Here is a tiny trained network, its code and every weight. The questions are about switching its units off for an input and a target symbol, where a switched-off unit gives its printed mean instead of its output.

import numpy as np


def w(rows, s, z=0):
    codes = np.array(rows[::2]) - 128.0
    scale = np.full(codes.shape[1], s)
    scale[-1] = z or s
    return codes * scale


def norm(h):
    return h / np.sqrt((h * h).mean(-1, keepdims=True) + 1e-5)


def f(y):
    return y / 2 * (1 + np.tanh(0.7978845608 * (y + 0.044715 * y**3)))


def softmax(a):
    e = np.exp(a - a.max(-1, keepdims=True))
    return e / e.sum(-1, keepdims=True)


def log_softmax(a):
    a = a - a.max(-1, keepdims=True)
    return a - np.log(np.exp(a).sum(-1, keepdims=True))


def net(x, mask):
    ids = ['αβλμσφ'.index(c) for c in x.split()]
    T = len(ids)
    res = E[ids] + P[:T]
    r = norm(res)
    for j in range(2):
        rows = slice(2 * j, 2 * j + 2)
        q, k, v = (r @ M[0][rows].T for M in (Q, K, V))
        z = softmax(np.where(np.tri(T) > 0, q @ k.T / 2**0.5, -1e9)) @ v
        o = O[0][rows]
        res = res + np.where(mask[j], z, o[:, -1]) @ o[:, :-1]
    y = f(norm(res) @ A[0][:, :-1].T + A[0][:, -1])
    res = res + np.where(mask[2:18], y, B[0][:, -1]) @ B[0][:, :-1]
    return log_softmax(norm(res)[-1] @ U[:, :-1].T + U[:, -1])


Q, K, V, O, A, B = {}, {}, {}, {}, {}, {}
E = w([
[240,124,182,105],'α',
[58,95,158,135],'β',
[72,139,92,57],'λ',
[83,104,158,75],'μ',
[127,157,158,30],'σ',
[104,254,91,182],'φ',
],0.0047)
P = w([
[172,186,158,134],'0',
[186,105,24,67],'1',
[36,160,88,117],'2',
[118,2,114,130],'3',
[127,241,202,116],'4',
[55,152,173,108],'5',
],0.0047)
Q[0] = w([
[82,135,107,113],'head 1',
[125,180,114,171],'head 1',
[253,116,110,142],'head 2',
[102,176,173,110],'head 2',
],0.024)
K[0] = w([
[164,77,91,142],'head 1',
[200,155,159,74],'head 1',
[236,4,82,146],'head 2',
[160,206,179,134],'head 2',
],0.016)
V[0] = w([
[171,107,162,65],'head 1',
[132,76,120,138],'head 1',
[253,131,172,116],'head 2',
[58,45,127,75],'head 2',
],0.011)
O[0] = w([
[185,89,227,118,252],'head 1',
[119,98,89,45,100],'head 1',
[233,101,241,226,126],'head 2',
[134,107,140,3,115],'head 2',
],0.0063,0.0042)
A[0] = w([
[196,88,77,121,158],'neuron 1',
[215,221,76,84,3],'neuron 2',
[95,52,96,112,122],'neuron 3',
[133,128,138,132,102],'neuron 4',
[82,92,155,130,78],'neuron 5',
[106,109,140,129,85],'neuron 6',
[250,205,101,125,73],'neuron 7',
[146,131,112,147,87],'neuron 8',
[180,109,133,185,47],'neuron 9',
[172,142,153,97,111],'neuron 10',
[95,99,151,170,134],'neuron 11',
[112,131,134,156,104],'neuron 12',
[206,170,39,171,73],'neuron 13',
[98,15,101,145,127],'neuron 14',
[128,111,115,165,113],'neuron 15',
[98,115,68,187,123],'neuron 16',
],0.012,0.0032)
B[0] = w([
[106,190,158,131,156],'neuron 1',
[56,171,103,107,96],'neuron 2',
[118,82,175,208,249],'neuron 3',
[129,129,106,132,127],'neuron 4',
[81,90,114,91,186],'neuron 5',
[108,99,125,112,128],'neuron 6',
[168,42,16,145,245],'neuron 7',
[93,123,142,129,82],'neuron 8',
[5,154,133,64,247],'neuron 9',
[109,161,85,173,250],'neuron 10',
[115,138,114,63,205],'neuron 11',
[129,128,131,100,134],'neuron 12',
[112,71,226,197,129],'neuron 13',
[219,207,125,205,176],'neuron 14',
[107,156,156,123,105],'neuron 15',
[76,222,113,133,148],'neuron 16',
],0.018,0.0018)
U = w([
[221,180,216,150,250],'α',
[161,100,32,144,177],'β',
[65,152,132,225,25],'λ',
[149,28,171,184,75],'μ',
[135,78,160,6,81],'σ',
[72,229,90,89,153],'φ',
],0.012,0.0019)

Each question gives the input, a string of symbols that net reads in full, and the target symbol t.
The units are the heads (2 rows each of Q, K, V and O) and the neurons (one row each of A and B). Each row of codes is followed by its name. A weight is (code - 128) times the scale printed after its matrix; where a second scale follows, it is the last column's (O, A, B and U).
mask holds one flag per unit, heads first, then neurons. A switched-off unit (its flag False) gives its mean, the last column of its rows in O or B, instead of its output. The means were averaged over made-up inputs and are rounded, as every weight is.
A unit's drop is (log p(t) with every unit on - log p(t) with that unit switched off) / (log p(t) with every unit on - log p(t) with every unit switched off).
The circuit of an input: a set's keep is (log p(t) with only the set's units on - log p(t) with every unit switched off) / (log p(t) with every unit on - log p(t) with every unit switched off). Starting from the 12 units with the biggest drops (on a tie, the unit counted first), units are removed one at a time, each time the one whose removal leaves the highest keep (on an exact tie, the one counted first), for as long as the keep stays at least 0.8.
units of the circuit, in order: the units of the circuit, biggest drop first
top k neurons: the k neurons with the biggest drops, biggest first
which heads matter: for each layer, one digit per head in row order, 1 if its drop is at least 0.15 and else 0, layers parted by /
drop of u: that unit's drop, to one decimal
input λ μ μ β, target σ: top 2 neurons	neuron 10; neuron 7
input φ μ μ, target φ: which heads matter	01
input μ α β α, target φ: which heads matter	11
input β λ β μ, target φ: units of the circuit, in order	head 2
input σ β φ λ, target λ: which heads matter	01
input μ μ μ φ λ β, target φ: which heads matter	10
input σ μ α β, target α: which heads matter	10
input α β α β, target α: which heads matter	00
input α φ μ μ, target σ: top 2 neurons	neuron 7; neuron 10
input μ σ μ, target σ: top 4 neurons	neuron 5; neuron 7; neuron 3; neuron 11
input β β φ β, target λ: units of the circuit, in order	neuron 3; head 2; neuron 16
input β μ φ λ σ β, target σ: top 2 neurons	neuron 5; neuron 11
input β μ β, target μ: top 2 neurons	neuron 3; neuron 5
input α μ μ α σ λ, target σ: top 2 neurons	neuron 3; neuron 7
input σ σ φ σ, target φ: top 2 neurons	neuron 16; neuron 7
input μ μ σ φ σ, target β: units of the circuit, in order	neuron 7
input μ β α σ, target α: top 2 neurons	neuron 14; neuron 7
input σ λ σ λ μ, target α: top 3 neurons	neuron 9; neuron 7; neuron 3
input β μ λ μ α λ, target μ: top 2 neurons	neuron 3; neuron 9
input μ φ μ φ, target σ: units of the circuit, in order	head 2
input λ λ φ μ, target λ: top 2 neurons	neuron 3; neuron 16
input μ σ σ β μ β, target μ: top 4 neurons	neuron 3; neuron 14; neuron 5; neuron 9
input φ λ λ β, target β: drop of neuron 10	-0.1
input μ σ β σ, target φ: drop of neuron 14	0.1
